Here is a tiny trained network, its code and every weight. The questions are about switching its units off for an input and a target symbol, where a switched-off unit gives its printed mean instead of its output.

import numpy as np


def w(rows, s, z=0):
    codes = np.array(rows[::2]) - 128.0
    scale = np.full(codes.shape[1], s)
    scale[-1] = z or s
    return codes * scale


def norm(h):
    return h / np.sqrt((h * h).mean(-1, keepdims=True) + 1e-5)


def f(y):
    return y / 2 * (1 + np.tanh(0.7978845608 * (y + 0.044715 * y**3)))


def softmax(a):
    e = np.exp(a - a.max(-1, keepdims=True))
    return e / e.sum(-1, keepdims=True)


def log_softmax(a):
    a = a - a.max(-1, keepdims=True)
    return a - np.log(np.exp(a).sum(-1, keepdims=True))


def net(x, mask):
    ids = ['αγδλμτ'.index(c) for c in x.split()]
    T = len(ids)
    res = E[ids] + P[:T]
    q, k, v = (norm(res) @ M[0].T for M in (Q, K, V))
    z = softmax(np.where(np.tri(T) > 0, q @ k.T / 2**0.5, -1e9)) @ v
    res = res + np.where(mask[0], z, O[0][:, -1]) @ O[0][:, :-1]
    y = f(norm(res) @ A[0][:, :-1].T + A[0][:, -1])
    res = res + np.where(mask[1:25], y, B[0][:, -1]) @ B[0][:, :-1]
    return log_softmax(norm(res)[-1] @ U[:, :-1].T + U[:, -1])


Q, K, V, O, A, B = {}, {}, {}, {}, {}, {}
E = w([
[195,98,61,193,157,196,153,67,55],'α',
[77,70,254,53,53,180,92,145,6],'γ',
[102,15,7,110,126,128,220,109,18],'δ',
[186,172,76,108,77,72,59,224,242],'λ',
[105,151,28,103,71,101,16,112,38],'μ',
[120,228,140,92,62,197,197,109,74],'τ',
],0.012)
P = w([
[129,186,143,92,165,174,53,126,172],'0',
[22,128,35,158,148,251,67,182,126],'1',
[119,95,104,138,157,117,91,142,135],'2',
[92,58,69,122,36,196,130,75,197],'3',
[160,80,117,168,102,101,123,109,110],'4',
[148,161,102,108,213,69,122,234,38],'5',
[218,92,104,157,99,84,110,186,52],'6',
[162,80,95,140,47,104,156,47,166],'7',
[221,110,100,124,41,104,149,99,112],'8',
[190,134,98,61,155,68,158,194,68],'9',
],0.014)
Q[0] = w([
[219,159,89,95,1,171,146,141,97],'H1',
[194,202,133,88,246,85,144,250,15],'H1',
],0.0083)
K[0] = w([
[200,79,111,126,90,109,119,169,84],'H1',
[142,88,153,129,57,77,137,2,181],'H1',
],0.013)
V[0] = w([
[117,45,27,160,160,137,202,136,70],'H1',
[181,254,92,190,104,183,173,93,126],'H1',
],0.0086)
O[0] = w([
[157,112,227,59,152,25,102,105,172,255],'H1',
[91,170,164,245,124,47,143,13,117,182],'H1',
],0.011,0.007)
A[0] = w([
[63,106,62,110,216,137,135,90,141,139],'N1',
[129,226,141,147,91,122,126,121,153,136],'N2',
[80,205,133,148,152,150,83,88,135,66],'N3',
[121,165,158,118,181,160,44,97,170,42],'N4',
[66,102,214,111,151,142,173,147,154,124],'N5',
[118,172,103,251,141,172,166,156,168,94],'N6',
[199,101,119,74,167,212,126,151,133,50],'N7',
[145,153,184,178,158,217,49,179,186,107],'N8',
[113,121,189,113,191,98,109,123,171,124],'N9',
[132,151,127,62,69,117,137,180,130,42],'N10',
[171,140,124,116,191,177,100,78,129,141],'N11',
[181,127,115,136,88,148,158,130,25,108],'N12',
[120,130,123,106,116,114,78,109,87,131],'N13',
[107,161,167,179,75,208,180,143,53,94],'N14',
[95,143,150,182,170,226,207,149,127,3],'N15',
[48,132,137,167,209,141,144,76,148,86],'N16',
[152,168,117,108,72,169,167,197,155,143],'N17',
[98,95,108,58,131,122,187,170,122,107],'N18',
[72,117,155,181,95,137,166,88,25,71],'N19',
[150,130,3,181,113,135,115,132,88,41],'N20',
[88,110,101,197,125,206,171,111,111,54],'N21',
[138,89,200,190,138,110,158,183,174,149],'N22',
[151,114,88,90,148,147,212,157,158,73],'N23',
[122,95,96,215,198,193,132,104,121,55],'N24',
],0.017,0.014)
B[0] = w([
[106,133,121,109,141,120,180,154,124,175],'N1',
[133,83,111,146,153,90,132,192,129,226],'N2',
[53,89,145,148,96,150,133,151,112,173],'N3',
[203,180,192,128,144,209,43,59,168,128],'N4',
[160,136,145,129,193,122,160,126,144,165],'N5',
[157,198,30,99,167,164,198,87,154,185],'N6',
[203,177,116,142,178,125,121,59,208,153],'N7',
[130,72,155,44,175,163,125,129,113,144],'N8',
[112,161,104,128,87,157,110,109,91,213],'N9',
[144,113,52,81,43,210,148,171,104,169],'N10',
[101,20,136,107,135,98,116,201,124,142],'N11',
[167,92,125,121,108,58,136,128,162,241],'N12',
[141,119,154,145,133,127,168,141,145,226],'N13',
[143,179,129,137,63,190,94,83,97,221],'N14',
[92,156,199,100,164,70,249,99,62,143],'N15',
[127,180,133,157,103,151,168,84,114,168],'N16',
[120,134,148,163,147,36,131,116,114,189],'N17',
[145,147,115,180,80,150,99,134,125,196],'N18',
[168,107,151,80,173,112,80,137,146,255],'N19',
[164,138,155,183,13,120,50,110,140,186],'N20',
[115,126,120,119,170,140,144,193,138,177],'N21',
[214,160,99,91,182,104,134,95,144,152],'N22',
[162,103,127,59,118,165,109,117,127,142],'N23',
[141,71,233,166,224,51,55,120,129,160],'N24',
],0.015,0.008)
U = w([
[148,104,175,172,225,86,127,125,158,149],'α',
[164,141,161,21,138,199,61,111,80,78],'γ',
[122,82,96,75,135,121,255,201,105,134],'δ',
[165,165,5,132,154,145,94,149,202,9],'λ',
[91,117,151,179,43,122,65,145,65,82],'μ',
[135,231,145,171,94,110,226,54,83,250],'τ',
],0.009,0.0023)

Each question gives the input, a string of symbols that net reads in full, and the target symbol t.
The units are the heads (2 rows each of Q, K, V and O) and the neurons (one row each of A and B). Each row of codes is followed by its name. A weight is (code - 128) times the scale printed after its matrix; where a second scale follows, it is the last column's (O, A, B and U).
mask holds one flag per unit, heads first, then neurons. A switched-off unit (its flag False) gives its mean, the last column of its rows in O or B, instead of its output. The means were averaged over made-up inputs and are rounded, as every weight is.
A unit's drop is (log p(t) with every unit on - log p(t) with that unit switched off) / (log p(t) with every unit on - log p(t) with every unit switched off).
The circuit of an input: a set's keep is (log p(t) with only the set's units on - log p(t) with every unit switched off) / (log p(t) with every unit on - log p(t) with every unit switched off). Starting from the 12 units with the biggest drops (on a tie, the unit counted first), units are removed one at a time, each time the one whose removal leaves the highest keep (on an exact tie, the one counted first), for as long as the keep stays at least 0.8.
circuit, biggest first: the units of the circuit, biggest drop first
unit that matters most: the unit with the biggest drop
k most important neurons: the k neurons with the biggest drops, biggest first
input τ γ μ γ τ δ τ γ, target γ: most important neuron : N9
input λ τ τ α, target α: 2 most important neurons : N24; N19
input τ δ τ γ μ τ τ, target δ: circuit, biggest first : N20; H1
input δ μ λ, target γ: circuit, biggest first : N8; H1
input α α δ τ τ δ γ λ τ μ, target μ: circuit, biggest first : H1; N20
input α α γ γ λ δ, target λ: circuit, biggest first : H1; N7
input δ τ μ μ δ τ δ, target γ: 2 most important neurons : N2; N17
input α μ λ τ α τ λ δ τ τ, target γ: circuit, biggest first : H1; N9
input δ γ μ μ δ τ γ δ, target α: 2 most important neurons : N19; N14
input δ μ μ, target γ: circuit, biggest first : H1; N12
input λ τ τ μ γ, target γ: circuit, biggest first : H1; N19
input τ λ τ, target λ: circuit, biggest first : N6; H1; N19
input μ τ τ α τ λ δ λ, target μ: 2 most important neurons : N6; N17
input τ δ μ μ α λ γ α, target μ: circuit, biggest first : N20; H1
input τ λ γ δ γ μ γ, target λ: circuit, biggest first : H1; N7; N18
input δ τ μ τ γ, target δ: circuit, biggest first : H1; N14
input τ δ τ λ γ λ, target μ: 4 most important neurons : N20; N17; N6; N19
input δ τ δ, target τ: 4 most important neurons : N9; N19; N2; N18
input τ δ δ τ τ τ δ τ α, target γ: circuit, biggest first : H1; N9
input μ τ δ, target δ: unit that matters most : N1
input μ τ τ τ λ δ τ α τ, target α: circuit, biggest first : H1; N2; N19
input λ μ μ δ γ τ γ μ α, target λ: 2 most important neurons : N7; N24
input τ α μ, target μ: circuit, biggest first : N6; N19
input δ τ λ α γ γ, target τ: circuit, biggest first : H1; N19; N2
input τ λ τ α, target α: 2 most important neurons : N24; N21
input δ γ μ α τ α, target τ: 2 most important neurons : N9; N19
input τ τ δ μ δ τ, target δ: 3 most important neurons : N14; N10; N20
input λ τ δ, target μ: 2 most important neurons : N20; N18
input α α τ μ δ μ μ γ, target δ: 2 most important neurons : N14; N20
input τ δ μ λ α λ μ γ λ, target δ: 3 most important neurons : N10; N20; N14
